Each row is followed by its class.
[  49  -76   32   13  253   86  -51  127   23 -172  -96  -51   46 -144
 -185  -50    5  118 -117   29  175 -226  -34  -20  167  -68 -149   86
   55   15  -60  149  113 -130  -13]  Gad
[ 126 -208  -22   89   94   89   18 -113   90  -51   82  126   16   12
 -185  320 -114  -53  135   41   78  -16   16   19 -164   97  193  274
 -227   27  282    6  150   43  -94]  zaz
[ -49  -73   24  -16 -192  169   88 -216  -53   30  228  190    6 -209
 -199  155   88   90  -24    2 -172  140    5   15 -123  -44  169  -91
  -57  -85  365  -34   59  287 -133]  zaz
[  26 -211  208  291  213  180  103 -265  170 -154   20  157 -123   85
  105  175 -180   76    4  153  121  309 -253  -15 -315  -75   72   51
 -194  -45   63  -37   21  197 -147]  Vikud
[ 145  264 -107 -148  123 -340 -156  349 -139  333 -400 -169   -7  150
  273 -152  136 -375 -245    3  143  199 -189 -138   96  149 -363    3
 -111  232 -452   92   25 -599  239]  Sivoz
[ -76 -292   36  281 -175   35   53   15   71 -260  106   81   81 -151
   74  299  -70  162  308  131 -313   32  239  127 -233    8  172  163
 -112  -21  183    5   71  453 -216]  buvik
[ 344  119 -256  -87  197 -120   23  365  -66  119  -85  -42   -8   95
  -46   14  104 -162 -167 -166  184 -141   97    0   44  128 -197  312
 -245  145   75   70  268 -428  252]  birun
[ 365  249  -35  -70  414 -351   -9  187   -8   36 -195 -104 -177  131
 -102  -88  -61 -189 -390  -51  580   35 -247  -42   22  253 -476  291
   76   99 -223  115  169 -652  251]  Gad
[ 115  113  -35 -191  -42   -1   14   -8  -56   88  229  114  -37 -282
 -443    2  143   35 -112   -7   51 -155  122   11   52  148 -130  167
  114  -47  235   -1  158 -150   80]  ziv
[  93 -109  -37   77  232   45  -89   83   34 -204  -72  -54   17 -112
   -4  -79  -52  156 -201   41   74 -202  -19  120  120  -47 -153   61
   26   54  -74   92   -2 -121  -49]  zaz
[ 234   37  -27    6  338   -6    8  345   88   98    2  156 -115   -1
 -136  -67   14   15   93 -137  280 -420  205  109   73  110  175  288
 -190   18   38   35  165 -152  148]  Sivoz
[  28   68   -2   11 -221   79   56  -34 -121  -52  302  131   15 -133
 -251  109  190   86  -98  -24 -211   72  150  -25  -71    6  -37   55
   19  -69  384  -89  146  183 -130]  Vikud
[ 118   80  -50   53  116 -246  -24  177 -108  151 -347 -164   43  136
  288   15  105 -260 -144   29  -31  396 -246 -149  -32  -37 -228    3
 -146  127 -298   40   83 -342   71]  Gad
[ -74 -461   55  148   90  411   54 -312  124  -17  181  264   16 -125
 -103  281 -196  147  274   72 -155   55  -45  137 -191   49  477  -19
 -392 -142  286   14  -31  389 -319]  Vikud
[ 235   -1 -154  -69  229  -33   -7  235 -108   53  -42   -2   20   77
 -169   98   69 -133 -135 -124  164 -137   63  -11   29  171  -75  296
 -254   89   74  123  238 -345   52]  buvik
[ 106   93 -108   -3   49 -218  -61  255 -148  235 -338 -144   24  171
  321  -98  173 -306 -166  -12  -78  308 -203 -137   12   18 -288  -23
 -146  186 -395   22   14 -398  111]  Mipa
[-168 -468  165  317   87  344  -66 -142   77 -162  -20   79   43 -184
  -14  120  -74  245  129  136 -114  -33   22   93   -4 -199  171  -86
   17   -1   52   62  -25  325 -402]  zaz
[-355 -546  244  435 -185  395   24 -286  110 -321  169  269   97 -186
  129  390 -195  334  390  284 -481  217   77  138 -378 -203  527 -136
 -324 -214  370  -26    0  899 -541]  Gad
[ 158 -215   30  255  231  135   34  116  122   45  -10  161  -79   -1
  144  173  -30  137  200  -52  -16  -42  187  135 -150 -133  362  129
 -282   20  183  -36  116  229 -100]  Rona
[-268 -198   85   72 -245  229    3 -185  -80   17  219  267  -11 -244
 -133  193  146  187  101   58 -266  143  117  -28 -140 -107  174  -74
  -36 -103  420    5   68  514 -297]  Gad
[  82 -314  -34  178  -19  300   81  -85   87    6  139   96    1  -56
   11  122  -74  200   85  -20 -165   -4  114  137 -106 -106  206   56
 -282  -32  236  -40  109  215 -164]  Kofo
[   6   -2  -60   43  115 -192 -127   52   -7  209 -416  -83    6  139
  363   94  -18 -201    3  133  -75  362 -210  -97  -84  -52 -105  -21
 -292  157 -264   10  -26 -206   13]  Sivoz
[-129 -368   89  355 -142  213   43  -58   73 -250   55   85   70 -137
  227  244  -99  230  206  132 -322   50  176  156 -240  -84  214  -47
 -158  -86  160    8   42  532 -382]  gadu
[ 399  325 -127  -75  333 -416   74  275  -67   36 -156 -183 -190  207
  -10 -135   36 -207 -420 -159  432  111 -216  -38   44  216 -573  297
   53  207 -281   72  173 -669  319]  Kofo
[ -45 -420   84  400    7  233   66   97   70 -353   60  160  107 -236
   87  373  -77  245  333  181 -365   15  227  190 -260  -50  318  186
 -285  -49  290   77  207  602 -313]  Gad
[ 111 -106 -107  -34  162  135   -6  -75   34  102   63  128  -54  -15
  -41   87 -124   31   65   14   -8  -97   42  124  -14  167   96   39
 -137    7   84  -31  -80  -20 -107]  Vikud
[  29  -94  -17  144    0   69  -12  100   65 -164   -1   65   28 -109
  153  132 -139  135   82  109 -147  -40  162  156  -87   -9   60  -15
 -134   15   -6   -7   -1  226 -124]  Vikud
[-243 -546  114  291 -249  477  112 -420  180  -55  329  329   64 -188
 -121  486 -161  207  425  195 -371  291   74   48 -319 -229  592  -44
 -425 -120  532 -124   73  727 -402]  zaz
[  76 -228  141  228  309  103   29  -75  108   23 -171   45 -133    4
   57   60 -123   -6  -53   58  309  163 -229   23 -136   26  -63  123
  -80   55 -110  130   64  -87  -34]  birun
[ -65 -189   35   52  152  144 -148   20   69 -126 -124  -37   27 -126
  -85  -44 -129  154  -90   99  169 -190  -26   64  130 -126  -28  -16
  -24   32  -94  112   25  -53  -80]  ziv
[ 477  247 -155 -127  380 -290   -9  438   59  115 -129   28  -31  145
   20  -18   36  -99 -115 -157  293 -303  178   79   14  117 -120  366
 -207   55  -17    2  167 -499  381]  Rona
[  39 -137  -85   14  -98  123   17  -92   -4  104   41   38  -19  -25
   -5   92  -61   44   65   14 -130  -29   50   76  -44  109   73   44
 -132   32   97  -51  -37   56  -56]  Rona
[ 437  147 -117   -3  549 -181   72  368   20    7  -51   68  -83  149
   16  -64   46  -16 -100 -204  250 -297  161  123   27   32   36  372
 -161  -13   59    8  180 -352  208]  buvik
[ -85 -413  152  384  -60  281   76  -32   73 -394  188  144   73 -177
  138  233 -110  269  256  180 -313  -40  167  181 -280  -35  331   43
  -62  -98  218   18   62  646 -326]  Gad
[ 193 -110 -108  -41  171   52   10   67   29   83   89  143  -55  -10
 -108  197  -64  -26   37  -16   59  -58   51   77 -101  183  108  265
 -272   44  194   20  122  -56    2]  Gad
[ -20 -182  -36   68  212  111  -74   11   49 -131  -49   45   -8 -124
  -96   94  -66  129   -1  100   60 -105   68   44   29 -110  -91  101
  -56   58   23   75   89    6 -136]  Mipa
[ -33 -179  -86   43  -32   53  -11  -18  -40  115   -1  117    5   61
   56  145  -36   24   43   11 -163  133   -6   56  -91   22  146   19
 -314   -6  101  -26  -36   99 -134]  buvik
[ 181  -58 -160  -67  112   37   -2  114  -58  130   27   45  -40   20
 -123   77  -16  -76  -58  -91   42 -155   48   62  -55  171   28  209
 -317   54  138   10  159 -198   23]  birun
[ 299   20   20  185  336 -123  103   -9   53  -21  -94  -52 -181  129
  189  -39  -65  -15 -303  -13  279  241 -225   48 -124   28 -191   98
  -24   37  -97    5   75 -273   15]  Sivoz
[  31   15   -6   65   92 -114  -29  133  -44  125 -266  -75   31  105
  220  133   65 -206  -32   49  -69  325 -186 -134  -84  -41  -96   40
 -274  135 -166   29   88 -145  -14]  gadu
[ -11 -205  -40  114    9  204    4 -112   30  -17  131  162  -12   37
  -21  170  -51   84   67   10  -40   -7   98   12 -113  -42  212  -14
 -254  -69  238  -48   66  154 -197]  Rona
[ -21 -303   61  353  -75  182   86   -3   86 -382  211  112   99 -139
   77  225  -31  224  280  169 -309  -21  266  142 -213  -78  294  131
  -51  -63  259  -30   82  527 -248]  buvik
[-104 -407   61  202  -15  258  -70 -117   53  -38  105  202   79  -58
  -30  266 -107   46  120  139 -132  135  -23   71 -139  -31  340  -34
 -347  -53  206   12   16  249 -353]  zaz
[ -39 -296  169  333  267  178   73 -237  130 -152   -2  137 -177    3
   72  134 -180  106   63  153  145  258 -242   60 -188   31  123   13
 -105    3   -4   36  -43  215 -232]  Rona
[ 437  135 -109  -60  395 -188   24  443   74  218 -125   46  -89   52
    6  -26   43  -79  -46 -228  294 -245  170  123   24   64   53  275
 -197   80  -74   51  156 -352  253]  Mipa
[ 229 -178   -4  297  239  -24   53  203   94 -414 -111    3   47 -133
  128  208  -34  151   56   92  -11 -111  158  209 -163   51  109  270
 -106   16  117  147  178  188 -122]  ziv
[-455 -506  163  303 -349  359  -32 -310  -10  -10    9  133  119   29
  285  170  -91   74  291  152 -484  387 -166  -33 -252 -249  405 -290
 -320 -102   15  -70 -151  591 -321]  birun
[ 263  -72  -37  224  200 -106   76  316  -23 -303  -66  -53   40  -75
  174   25   39   35  -15   90  -79 -122  152  199 -105  154  -82  216
  -13   40  -43   71  179  -28  -54]  Sivoz
[ 142  102  -35  -92  -34   41   54   52 -114   53  286  139  -57 -204
 -306    3  214   18 -178  -78    3  -95  125  -20   -3  160 -171  147
   78  -17  268   -9  167  -81  -26]  Vikud
[ 364  140  -60  -39  351  -90   44  439   52  190  -82   27  -87   65
  -66 -105   43  -28  -77 -219  284 -318  173  117  101   36   35  263
 -143   70  -92   32  130 -332  224]  Mipa
[-149 -277    5  155 -275  253   68 -315    2 -177  396  249   -1 -232
 -235  224  107  259  149   46 -290  127  144   39 -167  -47  201   44
  -35 -147  540  -57   90  534 -221]  Rona
[-173 -280  111  223   -5   91 -144  -13  -15   10 -220   53  128   64
  317  114    6 -150   50  231 -172  397 -217 -101 -153 -117  143 -115
 -354   -7 -157   54   11   49 -197]  ziv
[ -63  -23   16  -20 -211  152   59 -127  -51  -34  314  216  -23 -186
 -275   70  128  169   61  -44 -197   -4  153   23  -74  -66   67  -11
   20 -102  411 -107  104  314  -76]  Vikud
[-212 -303   75  172   26  244 -106 -132   76 -209  -77   54   42  -88
   55  187 -151  203   36  140  -74   -7   14   19  -69 -188   58  -41
 -138   12   11  100  -40  297 -282]  Mipa
[ 156 -123   38  265  210  -24   99 -202   92 -174   27    7 -153   90
   97   34  -64   64 -148   58  129  237 -166   -1 -123  -34 -157  184
   16  -28    7  -70   53  -93  -67]  Rona
[  71  -38  -40   25  -54   31   61   61 -107  -40  170  116  -56 -151
 -306  127  109   31  -67  -47  -12   -8   94   42  -73  131  -38  176
  -60    3  270   44  222   74 -107]  Mipa
[ -20  -27  -76   34   55 -141 -109  131 -100  182 -351  -40   -6   99
  323   16   60 -187  -48   49  -91  297 -206  -69  -32   56 -136  -57
 -253  148 -255   69  -28 -157   43]  Rona
[ -78 -263  -61   29  -94  304   -4 -153   37   74  205  277   -8   26
  -48  225  -87   72   43  -30  -85  -34  102   30 -147  -18  265   41
 -413  -70  328  -32   56  218 -160]  zaz
[ 613  407 -229 -179  509 -359   89  655  -27   89 -108  -93  -79  147
  -98 -183  190 -153 -253 -296  411 -404  253   64  213  151 -347  497
   -6  140  -92   71  334 -719  449]  Kofo
[ 329   27 -127   55  240 -215   40  342  -10 -223 -129 -118   53  -69
   39  -31  -25   35  -82    4   37 -200   98  214   41  190 -163  202
  -15   26 -147   87  119 -232  138]  Rona
[-186 -387  151  232   55  317  -54 -151   36 -130   11   60   24 -148
  -27   37 -130  219   71  126  -78   17  -65  101  -20 -114  184 -159
  -65  -44  -12   78  -66  276 -320]  buvik
[-186 -225   51   15  -20   82 -174 -129   54  152 -188   68   44  -19
  169  113  -89  -99  159  139  -58  220 -181  -73  -98 -100  159 -112
 -232   73 -146   36  -77   55  -26]  ziv
[-136 -176   36  135 -281  192   86 -296  -21  -64  387  176  -52 -296
 -209  225  134  171  106   66 -335  207   95  -12 -187   -1  114   11
  -18  -93  496  -85  126  475 -332]  gadu
[ 148  107 -109  -98  236 -176 -134  247 -106  -18 -187 -181    2  -13
 -116 -206   97    1 -330  -81  257 -232   10   -5  266   31 -409  118
  180  113 -224  138   65 -484   86]  buvik
[-194 -414  144  237  154  403  -84 -183  128 -246    2  165    9 -152
   53  178 -136  265  135  179  -92   -7  -96   55 -116 -179  364  -43
 -244  -20  147  100  -49  502 -312]  Gad
[ 204   -9   79  139  409 -105   37  -56  133  -62 -178    3 -164  108
    2   84 -120  -61 -162   41  441  230 -286   -3  -26   80 -143  187
   19   42  -86   93   34 -211  -19]  gadu
[ 275   56  -45   42  204    6   79  275   64   98  -50   57  -55  112
   79   99  -32   29   26 -147   46 -189  194   82 -102 -116  175  195
 -278   67   33  -72  124  -34  102]  Mipa
[ 123 -240   30  257  102  148  119  -45   26  -50   44   70   -3   -8
  -33  277  -21   47   70   80  -84  121   24   42 -197   24  228  170
 -265  -14  251  -10  178  164 -285]  Sivoz
[  47  -18  -42   -7  -28   27   39  -55  -10  -61  271  145  -32 -212
 -362  109  119  130   24  -34  -59    6  124   46   22   56   13  118
   21  -58  351   12  133  115 -118]  Kofo
[ -98  -71  -10   14 -269  212  116 -173  -50 -140  405  229  -10 -177
 -278   91  103  165   31  -12 -205  -32  146   12 -134  -65  130   -9
  -31 -115  473 -100  164  390  -75]  zaz
[ 385  291   -8  -84  477 -392  -38   91   91  128 -349  -73 -211  187
   11   39 -150 -259 -339    9  654  259 -393  -64  -57  207 -342  177
 -114  162 -292  105   59 -634  299]  Rona
[ 161   -7 -118   40  140  -77  -10  326   26 -205  -13   36   37 -112
   34    3  -30   43   -4   56   47 -203  143  160   -1  175 -108  154
 -112   66  -30  137  130  -41   80]  Kofo
[-132 -388  185  351  -13  374  138 -135  163 -383  131  212   88 -172
  132  252 -212  275  348  219 -321   38  101  224 -272  -33  433  -54
 -242 -173  183   26  -23  708 -301]  Vikud
[ 291  -12  -39   35  354   34    1  338   58  140    0  192  -74   55
   71    7    9   62  -14 -107  160 -255  249  146  -51  -67  175  239
 -260   21  108  -16  150 -107  116]  buvik
[ 302   47  -47  139  458 -244    0  190  -26   12 -243  -25 -221  181
  102  -46   -3  -56 -335  -72  480  141 -162   48  -20  131 -414  246
   46  142 -175  118  132 -444  122]  Rona
[ 289  335 -209 -286  190 -413 -142  325 -126  312 -383 -189   35  160
  113 -164  162 -363 -264  -88  199   90 -189 -163  145   64 -379   97
  -85  210 -349   49   69 -723  416]  buvik
[ 142 -181   86  206  188  103   67   46  141   25   24  180  -36   30
   66  172  -73  163  192  -53  -16  -89  153  105 -185 -169  375  185
 -238 -109  212  -74  104  237  -62]  Gad
[-280 -376  191  181  180  430  -66 -158   94 -213   70  197   11 -193
 -137    8 -141  217  147  171   22 -154  -41   52   38  -60  160  -91
  -87 -101   30  121  -34  311 -302]  Vikud
